Each row has two labels, one from each of two sets.
[-0.04 -2.56 -0.09  0.31 -1.73  0.33 -1.80 -0.66 -1.79 -0.30  0.02  1.14
 -0.18  1.00  4.76 -2.40 -0.02 -4.63 -0.84  2.43 -1.73  1.96  0.40  3.79
  1.47  0.12  5.38 -2.11 -3.49 -4.09 -0.27  0.72  0.30 -2.32  0.57 -1.21
 -0.34 -0.64 -0.26  0.79  0.06  1.00 -3.60  1.38  1.06  0.66  4.06 -1.74
 -2.65 -0.07 -0.08 -2.08]
z705 X
[-0.86 -0.53 -0.04  0.12  0.57  1.36 -1.80  0.07 -2.02 -2.63  2.66 -0.63
 -0.02  2.01  2.99 -1.93  4.04 -4.02 -1.37 -1.85 -1.29  0.53 -0.85  4.42
 -0.15  2.39  4.00  0.09 -1.51  3.01 -1.16 -1.10  1.41  3.81 -0.79  0.46
 -0.02 -0.09  0.27  1.28  0.77 -1.27 -2.86  0.14  0.17  3.84  5.21 -1.27
  2.34 -1.06 -0.13 -2.34]
z843 Z
[-0.39  0.13 -1.04 -0.16  0.85 -0.26 -0.99  0.43 -1.00 -2.66  2.40  0.71
 -1.37  2.07  3.63 -0.07  4.50 -2.00  0.23 -3.43 -0.61  0.39  0.07  4.95
 -1.34  1.60  0.23  0.19  2.02  3.09  0.22 -1.41 -0.46  0.96 -1.57 -0.92
 -0.70  1.29  0.48  0.42  0.46 -1.30 -1.34 -0.03  0.58  1.67  4.29 -1.30
  1.89  0.27 -0.13  1.52]
z843 Z
[-0.99 -1.80 -0.38  0.53  0.78 -0.13 -4.99 -2.22 -0.11 -0.09  1.84  1.66
  2.49  1.60  5.41 -1.16  2.99 -3.99 -0.38  0.42 -0.92  3.31  0.01  6.17
  0.80  1.18  0.39 -1.24  0.10 -3.52 -0.21 -1.10  0.05 -3.84  0.16 -0.41
  0.39  0.91 -1.58  0.15  0.90  1.01 -3.21  0.77 -0.10  2.51  2.04 -1.15
  1.45 -0.20  0.48 -1.17]
z705 A
[-0.20 -1.05 -1.98  0.29 -1.30  0.59 -1.71 -2.12 -2.65 -0.72  1.58  2.24
  0.07  1.00  6.12 -2.47  0.52 -4.40  0.06  2.64 -1.67  0.49  0.01  5.53
  1.51  0.93  6.79 -1.05 -4.05 -4.21 -0.27  0.60  0.69 -2.16 -0.03 -0.74
  0.87 -1.07 -0.72  1.87 -0.31  1.06 -3.75  0.52  1.08  2.04  5.93 -1.01
 -2.79 -0.87  0.75 -2.10]
z705 X
[-1.97 -1.24 -0.36  0.02  1.10 -0.23 -3.20 -1.30  0.54  0.10 -0.49  0.78
  1.98  1.72  2.43 -0.67  0.96 -3.90  0.32  0.29 -0.99  0.25 -0.34  1.51
  1.32  0.03  2.12  0.03 -2.16 -1.42 -1.85 -0.66 -0.21  0.36  0.26  0.77
 -0.49  1.35 -1.37 -0.15 -0.34  0.98 -0.47  1.15 -0.28  2.43  2.17  0.01
  0.69  0.76  0.09 -1.54]
z705 Z
[-0.45  1.24 -0.53  0.21 -1.34  1.07 -0.53  1.64 -2.20 -1.66  2.82  0.49
 -1.94  0.55  4.12 -3.97  1.82 -1.47 -0.79  0.04 -1.14 -0.27  0.26  3.36
  0.39 -1.32  5.88  0.21 -1.49 -0.25 -0.68  0.90  0.67  0.71 -1.60 -0.84
  0.55 -1.23  0.71  0.84  0.48 -1.25 -2.62  0.18  1.49  0.62  4.85 -1.47
 -0.40 -0.42 -0.53 -1.12]
z843 X
[ 1.01  0.79 -1.46  0.84  1.42  0.98 -1.66  1.29 -2.50 -3.29  4.83  0.93
 -2.96  2.52  6.91 -0.50  7.66 -1.42  0.10 -3.00 -0.70  0.30  0.18  8.97
 -2.91  2.21 -0.16  0.82  3.15  2.52  1.86 -2.59 -1.05 -0.53 -1.59 -3.06
 -0.16 -1.03  0.48  0.44  1.70 -3.38 -0.53  0.09  1.36  1.26  5.84 -0.75
  2.94 -1.03 -0.37  2.95]
z843 A
[ 0.34 -1.43 -0.22 -7.35  1.27 -0.98 -2.52 -4.74 -0.35  1.15  0.29  2.83
  3.08  0.79  2.02  3.62  0.57 -3.53  0.88  3.23  0.02  4.69 -0.34  6.37
  1.56  1.74 -4.07 -0.45 -1.10 -2.52  1.21 -0.16 -0.14 -3.86  1.32 -2.81
  0.10  0.82 -0.98 -0.57  1.75  0.72 -1.31  0.78 -0.37 -0.16 -0.37 -0.73
 -2.44  0.24 -0.08  0.28]
z705 A
[-0.39 -0.96 -0.37  0.94  0.43 -0.23 -1.63 -1.67 -0.99  0.79  0.18  1.54
  0.65  0.98  2.38  0.49  0.57 -2.00 -1.03  1.40  0.53  2.00 -0.03  3.14
  0.62  0.31 -0.47 -0.51 -1.81 -3.37  0.63  0.28 -0.50 -2.95  0.27 -1.29
  0.23 -1.77 -0.53 -0.04  0.64  1.26  0.02  0.83  0.70 -0.43  1.38 -0.46
 -0.58  0.01  0.37 -0.20]
z705 Z
[-0.46 -0.21  0.10 -0.48  0.21  1.31 -0.24 -2.62 -0.63 -1.79  2.18  0.06
  1.78  1.58  2.31 -0.26  2.69 -3.03 -1.07 -1.76 -0.82  2.32  0.12  6.28
  0.01  2.88 -0.70  0.87 -0.12  4.48  1.10 -1.16  0.10  1.78 -0.71  0.22
 -0.02 -0.69  0.62  1.34  0.83 -1.33 -3.85  0.05 -0.24  3.07  1.20 -0.90
  1.44  0.37 -1.64 -0.80]
z843 A
[ 0.60 -0.37 -1.32  0.05  0.85 -0.05 -0.05  0.23 -1.88 -4.19  2.10 -1.36
 -0.73  2.33 -0.43 -1.07  5.88 -1.99 -0.69 -2.52 -0.49 -0.19  0.18  2.82
 -0.78  2.33  1.63  1.03 -0.42  6.68 -1.14 -1.90 -0.09  4.14 -0.44  0.07
 -0.25 -0.18  1.21  1.56  0.95 -3.22 -2.09 -0.67  1.82  3.03  4.50 -0.89
  3.12 -0.94  0.29  0.05]
z843 A
[ 0.07 -1.37 -0.37  0.63 -0.09 -0.11 -1.84 -2.75 -0.93  0.53 -0.98  2.73
  1.68  1.76  4.34  1.69 -0.46 -4.11  0.37  2.37  0.46  3.48 -0.28  4.20
  1.83  0.77  2.15 -0.61 -4.15 -3.28  0.34  1.12 -0.36 -3.34  0.48 -1.53
 -0.67  0.76 -0.70 -0.27  0.44  1.62 -2.56  1.20  1.06  0.12  5.03 -0.70
 -2.31 -0.19  0.07 -0.61]
z705 A
